Here is a tiny trained network, its code and every weight. The questions are about switching its units off for an input and a class, where a switched-off unit gives its printed mean instead of its output.

import numpy as np


def w(rows, s, z=0):
    codes = np.array(rows[::2]) - 128.0
    scale = np.full(codes.shape[1], s)
    scale[-1] = z or s
    return codes * scale


def norm(h):
    return h / np.sqrt((h * h).mean(-1, keepdims=True) + 1e-5)


def f(y):
    return y / 2 * (1 + np.tanh(0.7978845608 * (y + 0.044715 * y**3)))


def log_softmax(a):
    a = a - a.max(-1, keepdims=True)
    return a - np.log(np.exp(a).sum(-1, keepdims=True))


def net(x, mask):
    res = np.array(x, float).reshape(1, 6) / 4 @ E
    u = 0
    for l in range(4):
        y = f(norm(res) @ A[l][:, :-1].T + A[l][:, -1])
        res = res + np.where(mask[u : u + 7], y, B[l][:, -1]) @ B[l][:, :-1]
        u += 7
    return log_softmax(norm(res)[-1] @ U[:, :-1].T + U[:, -1])


A, B = {}, {}
E = w([
[185,81,111,179],'x0',
[206,192,44,129],'x1',
[138,119,192,57],'x2',
[132,77,92,166],'x3',
[160,91,3,84],'x4',
[194,105,186,51],'x5',
],0.0051)
A[0] = w([
[2,110,160,150,255],'0.n1',
[168,132,103,134,46],'0.n2',
[158,131,123,194,117],'0.n3',
[95,189,205,117,124],'0.n4',
[186,131,68,61,216],'0.n5',
[191,106,50,128,69],'0.n6',
[144,130,132,61,55],'0.n7',
],0.0088,0.0024)
B[0] = w([
[100,118,40,168,253],'0.n1',
[118,96,238,114,125],'0.n2',
[141,180,238,169,146],'0.n3',
[10,127,73,70,214],'0.n4',
[223,93,67,178,220],'0.n5',
[2,242,107,151,189],'0.n6',
[103,220,102,153,140],'0.n7',
],0.0067,0.0046)
A[1] = w([
[140,150,164,210,118],'1.n1',
[81,243,140,180,101],'1.n2',
[112,97,108,65,147],'1.n3',
[179,187,65,255,194],'1.n4',
[46,170,124,43,252],'1.n5',
[19,226,192,53,213],'1.n6',
[250,204,74,112,172],'1.n7',
],0.0076,0.0021)
B[1] = w([
[195,138,226,82,141],'1.n1',
[57,106,159,64,181],'1.n2',
[199,87,79,109,145],'1.n3',
[163,163,205,96,254],'1.n4',
[50,20,25,192,211],'1.n5',
[52,4,102,234,218],'1.n6',
[1,27,65,108,211],'1.n7',
],0.0059,0.0061)
A[2] = w([
[196,52,105,56,145],'2.n1',
[67,96,139,97,250],'2.n2',
[47,159,54,87,143],'2.n3',
[223,179,38,106,138],'2.n4',
[89,105,250,146,55],'2.n5',
[221,177,161,138,47],'2.n6',
[167,69,101,255,233],'2.n7',
],0.0086,0.0015)
B[2] = w([
[211,101,134,159,166],'2.n1',
[238,61,84,120,205],'2.n2',
[40,71,101,44,253],'2.n3',
[169,144,183,99,176],'2.n4',
[34,150,44,94,164],'2.n5',
[44,156,183,116,131],'2.n6',
[70,226,254,31,220],'2.n7',
],0.0063,0.0056)
A[3] = w([
[116,52,170,109,205],'3.n1',
[182,146,124,205,1],'3.n2',
[157,179,29,69,121],'3.n3',
[235,2,179,190,195],'3.n4',
[90,193,75,154,156],'3.n5',
[54,128,45,115,248],'3.n6',
[116,182,130,106,196],'3.n7',
],0.0087,0.0019)
B[3] = w([
[131,137,113,245,175],'3.n1',
[102,83,70,145,111],'3.n2',
[107,132,69,53,161],'3.n3',
[188,155,135,126,152],'3.n4',
[133,61,159,103,156],'3.n5',
[193,177,137,125,255],'3.n6',
[152,94,159,91,145],'3.n7',
],0.011,0.008)
U = w([
[149,153,76,46,252],'0',
[80,82,73,161,143],'1',
[97,190,200,91,96],'2',
[245,173,117,175,97],'3',
[77,136,89,167,21],'4',
],0.012,0.0026)

Each question gives the input, the list of numbers given to net, and the class t.
The units are the neurons (one row each of A and B). Each row of codes is followed by its name. A weight is (code - 128) times the scale printed after its matrix; where a second scale follows, it is the last column's (A, B and U).
mask holds one flag per neuron, layer by layer. A switched-off neuron (its flag False) gives its mean, the last column of its row in B, instead of its output. The means were averaged over made-up inputs and are rounded, as every weight is.
A unit's drop is (log p(t) with every unit on - log p(t) with that unit switched off) / (log p(t) with every unit on - log p(t) with every unit switched off).
The circuit of an input: a set's keep is (log p(t) with only the set's units on - log p(t) with every unit switched off) / (log p(t) with every unit on - log p(t) with every unit switched off). Starting from the 12 units with the biggest drops (on a tie, the unit counted first), units are removed one at a time, each time the one whose removal leaves the highest keep (on an exact tie, the one counted first), for as long as the keep stays at least 0.8.
units of the circuit, in order: the units of the circuit, biggest drop first
unit that matters most: the unit with the biggest drop
k most important neurons: the k neurons with the biggest drops, biggest first
top k neurons in layer l: the k neurons of layer l with the biggest drops, biggest first
drop of u: that unit's drop, to one decimal
input [6,-4,6,0,-7,7], class 3: units of the circuit, in order => 2.n3; 3.n1
input [4,-4,0,4,-1,1], class 2: units of the circuit, in order => 2.n7; 1.n7
input [7,-7,1,-4,-3,-5], class 2: units of the circuit, in order => 2.n7
input [3,6,-3,-2,0,6], class 3: units of the circuit, in order => 0.n5; 0.n4
input [-8,-7,-4,3,7,-3], class 0: units of the circuit, in order => 1.n6; 1.n7; 3.n6
input [3,1,-2,1,7,-3], class 0: 2 most important neurons => 0.n6; 1.n6
input [4,-3,0,-5,-7,7], class 1: 2 most important neurons => 0.n4; 0.n5
input [1,-6,6,5,-1,4], class 3: 2 most important neurons => 0.n6; 3.n4
input [7,4,6,0,-8,-7], class 2: top 2 neurons in layer 1 => 1.n7; 1.n5
input [-6,3,8,-4,1,6], class 1: top 4 neurons in layer 1 => 1.n6; 1.n5; 1.n7; 1.n4
input [6,-6,-3,-4,8,5], class 3: 2 most important neurons => 2.n1; 0.n4
input [6,-4,1,-1,3,5], class 3: drop of 3.n4 => 0.0
input [8,-2,-4,8,5,-7], class 2: drop of 2.n7 => 0.7
input [-8,8,0,-4,-5,4], class 1: unit that matters most => 1.n6
input [-5,-6,7,6,-4,8], class 4: drop of 1.n6 => 0.2
input [-4,-2,2,1,5,-7], class 0: drop of 0.n4 => 0.2
